Below is a small trained network, with its code and all its weights. Each question gives an input and a target symbol and asks what happens when units are switched off, that is, made to give their printed mean instead of their output.

import numpy as np


def w(rows, s, z=0):
    codes = np.array(rows[::2]) - 128.0
    scale = np.full(codes.shape[1], s)
    scale[-1] = z or s
    return codes * scale


def f(y):
    return y / 2 * (1 + np.tanh(0.7978845608 * (y + 0.044715 * y**3)))


def softmax(a):
    e = np.exp(a - a.max(-1, keepdims=True))
    return e / e.sum(-1, keepdims=True)


def log_softmax(a):
    a = a - a.max(-1, keepdims=True)
    return a - np.log(np.exp(a).sum(-1, keepdims=True))


def net(x, mask):
    ids = ['ΓΘΛΨΩαβεζημξπστφ'.index(c) for c in x.split()]
    T = len(ids)
    res = E[ids] + P[:T]
    r = res
    for j in range(2):
        rows = slice(3 * j, 3 * j + 3)
        q, k, v = (r @ M[0][rows].T for M in (Q, K, V))
        z = softmax(np.where(np.tri(T) > 0, q @ k.T / 3**0.5, -1e9)) @ v
        o = O[0][rows]
        res = res + np.where(mask[j], z, o[:, -1]) @ o[:, :-1]
    y = f(res @ A[0][:, :-1].T + A[0][:, -1])
    res = res + np.where(mask[2:26], y, B[0][:, -1]) @ B[0][:, :-1]
    return log_softmax(res[-1] @ U[:, :-1].T + U[:, -1])


Q, K, V, O, A, B = {}, {}, {}, {}, {}, {}
E = w([
[132,151,98],'Γ',
[122,139,94],'Θ',
[126,147,99],'Λ',
[131,152,97],'Ψ',
[127,150,98],'Ω',
[125,131,95],'α',
[122,134,94],'β',
[118,132,90],'ε',
[125,126,98],'ζ',
[124,126,98],'η',
[93,90,246],'μ',
[103,139,75],'ξ',
[123,101,91],'π',
[179,85,141],'σ',
[153,119,153],'τ',
[94,165,134],'φ',
],0.014)
P = w([
[200,187,82],'0',
[188,172,83],'1',
[174,157,83],'2',
[150,146,84],'3',
[132,136,86],'4',
[114,126,87],'5',
[101,116,92],'6',
[86,105,96],'7',
[72,95,99],'8',
[56,87,101],'9',
[43,79,107],'10',
[25,65,112],'11',
[19,61,111],'12',
[2,57,116],'13',
],0.0063)
Q[0] = w([
[194,89,237],'h0',
[85,144,78],'h0',
[130,86,52],'h0',
[182,5,197],'h1',
[135,209,241],'h1',
[140,88,93],'h1',
],0.028)
K[0] = w([
[201,202,86],'h0',
[94,88,150],'h0',
[107,123,207],'h0',
[109,135,253],'h1',
[214,224,137],'h1',
[95,104,135],'h1',
],0.03)
V[0] = w([
[247,10,166],'h0',
[132,21,32],'h0',
[134,155,70],'h0',
[146,160,217],'h1',
[43,196,90],'h1',
[93,232,104],'h1',
],0.012)
O[0] = w([
[248,127,165,98],'h0',
[186,109,67,179],'h0',
[109,67,89,149],'h0',
[75,101,94,1],'h1',
[138,213,115,192],'h1',
[78,195,115,149],'h1',
],0.017,0.0049)
A[0] = w([
[131,119,135,70],'n0',
[101,163,103,144],'n1',
[130,128,127,142],'n2',
[160,166,98,91],'n3',
[139,120,182,113],'n4',
[127,129,131,128],'n5',
[178,137,2,2],'n6',
[204,85,105,64],'n7',
[140,125,125,236],'n8',
[126,123,136,41],'n9',
[56,174,97,120],'n10',
[132,128,128,191],'n11',
[133,115,151,75],'n12',
[150,104,81,67],'n13',
[117,146,90,78],'n14',
[156,141,66,208],'n15',
[99,133,54,185],'n16',
[148,126,120,239],'n17',
[115,140,101,115],'n18',
[126,123,150,85],'n19',
[200,108,78,250],'n20',
[101,82,163,87],'n21',
[140,127,126,212],'n22',
[111,91,163,69],'n23',
],0.012,0.0045)
B[0] = w([
[150,133,138,116],'n0',
[154,163,102,185],'n1',
[125,128,128,132],'n2',
[132,141,181,183],'n3',
[158,97,92,140],'n4',
[128,126,127,127],'n5',
[252,38,141,255],'n6',
[162,165,186,179],'n7',
[87,125,117,167],'n8',
[157,132,138,113],'n9',
[139,202,147,212],'n10',
[111,125,122,147],'n11',
[161,120,121,119],'n12',
[149,94,142,160],'n13',
[170,127,115,158],'n14',
[85,177,156,235],'n15',
[116,124,64,241],'n16',
[75,128,117,177],'n17',
[151,132,108,153],'n18',
[154,116,120,118],'n19',
[46,104,104,244],'n20',
[165,148,189,137],'n21',
[95,126,121,158],'n22',
[175,149,149,129],'n23',
],0.041,0.0096)
U = w([
[151,146,162,98],'Γ',
[153,126,96,181],'Θ',
[204,138,126,109],'Λ',
[47,170,97,153],'Ψ',
[143,156,134,122],'Ω',
[1,142,128,182],'α',
[136,147,138,37],'β',
[97,130,204,159],'ε',
[116,116,87,199],'ζ',
[141,128,107,138],'η',
[203,137,183,53],'μ',
[138,163,157,47],'ξ',
[117,111,87,226],'π',
[165,48,124,99],'σ',
[117,122,100,122],'τ',
[145,157,145,1],'φ',
],0.0053,0.0035)

Each question gives the input, a string of symbols that net reads in full, and the target symbol t.
The units are the heads (3 rows each of Q, K, V and O) and the neurons (one row each of A and B). Each row of codes is followed by its name. A weight is (code - 128) times the scale printed after its matrix; where a second scale follows, it is the last column's (O, A, B and U).
mask holds one flag per unit, heads first, then neurons. A switched-off unit (its flag False) gives its mean, the last column of its rows in O or B, instead of its output. The means were averaged over made-up inputs and are rounded, as every weight is.
A unit's drop is (log p(t) with every unit on - log p(t) with that unit switched off) / (log p(t) with every unit on - log p(t) with every unit switched off).
The circuit of an input: a set's keep is (log p(t) with only the set's units on - log p(t) with every unit switched off) / (log p(t) with every unit on - log p(t) with every unit switched off). Starting from the 12 units with the biggest drops (on a tie, the unit counted first), units are removed one at a time, each time the one whose removal leaves the highest keep (on an exact tie, the one counted first), for as long as the keep stays at least 0.8.
circuit, biggest first: the units of the circuit, biggest drop first
unit that matters most: the unit with the biggest drop
top k neurons: the k neurons with the biggest drops, biggest first
which heads matter: for each layer, one digit per head in row order, 1 if its drop is at least 0.15 and else 0, layers parted by /
input σ Ψ φ ξ Λ, target Ψ: unit that matters most => n6
input Ψ π Ψ ε α Ω ξ Λ ζ β Λ π ε Ω, target σ: circuit, biggest first => h0, n6
input η ε π Γ Λ α β Θ π φ Ω ξ, target Ψ: which heads matter => 10
input ξ ξ σ π π Γ, target σ: circuit, biggest first => n6, h0
input π β π α, target σ: circuit, biggest first => n6, h0
input ε α η ε φ σ π σ π α π Λ Γ, target σ: circuit, biggest first => h0, n6
input φ α Ω ξ ζ ζ Ω ε π ε ε η σ, target ε: top 2 neurons => n6, n21
input β π μ α π Ω σ, target σ: which heads matter => 11
input α Θ ε α η η ζ ξ ε π π ξ, target σ: circuit, biggest first => n6, h0
input φ ε Γ η π α ξ ζ Ψ α ξ π Ψ β, target σ: circuit, biggest first => h0, n6
input ξ η ξ Ω ε, target Λ: circuit, biggest first => n6, h0, h1, n10
input Ω Γ σ ξ β π, target σ: circuit, biggest first => n6, h0
input ε Ω α η ξ Λ Θ τ α, target α: which heads matter => 10
input Λ Θ ε φ Ω σ Ω, target ε: which heads matter => 10
input ξ π Λ Θ, target σ: circuit, biggest first => n6, h0
input π Γ ε π Ψ Γ Λ ξ Γ Γ, target Λ: circuit, biggest first => h0, n6, h1, n20
input ξ π ε β β ε α ξ Ω, target Λ: unit that matters most => h0
input ξ ζ Ψ, target Λ: circuit, biggest first => h1, n6, h0, n1
input ξ φ Ω β τ σ Λ π, target ε: top 3 neurons => n7, n20, n6
input Θ τ π ε φ Ψ, target Ψ: which heads matter => 10
input φ α ε ξ π π, target σ: unit that matters most => n6
input τ Ω ζ φ ε π Θ, target σ: circuit, biggest first => h0, n6
input σ φ π ε ξ π σ, target ε: circuit, biggest first => h1, n7, n16, n6
input β ε η Λ Ψ η Γ Λ μ, target μ: circuit, biggest first => n21, n20
input Ω β Ω Ψ π Ω, target σ: top 3 neurons => n6, n10, n20
input Γ φ τ, target Ψ: which heads matter => 11
input σ τ σ Γ η, target ε: which heads matter => 10
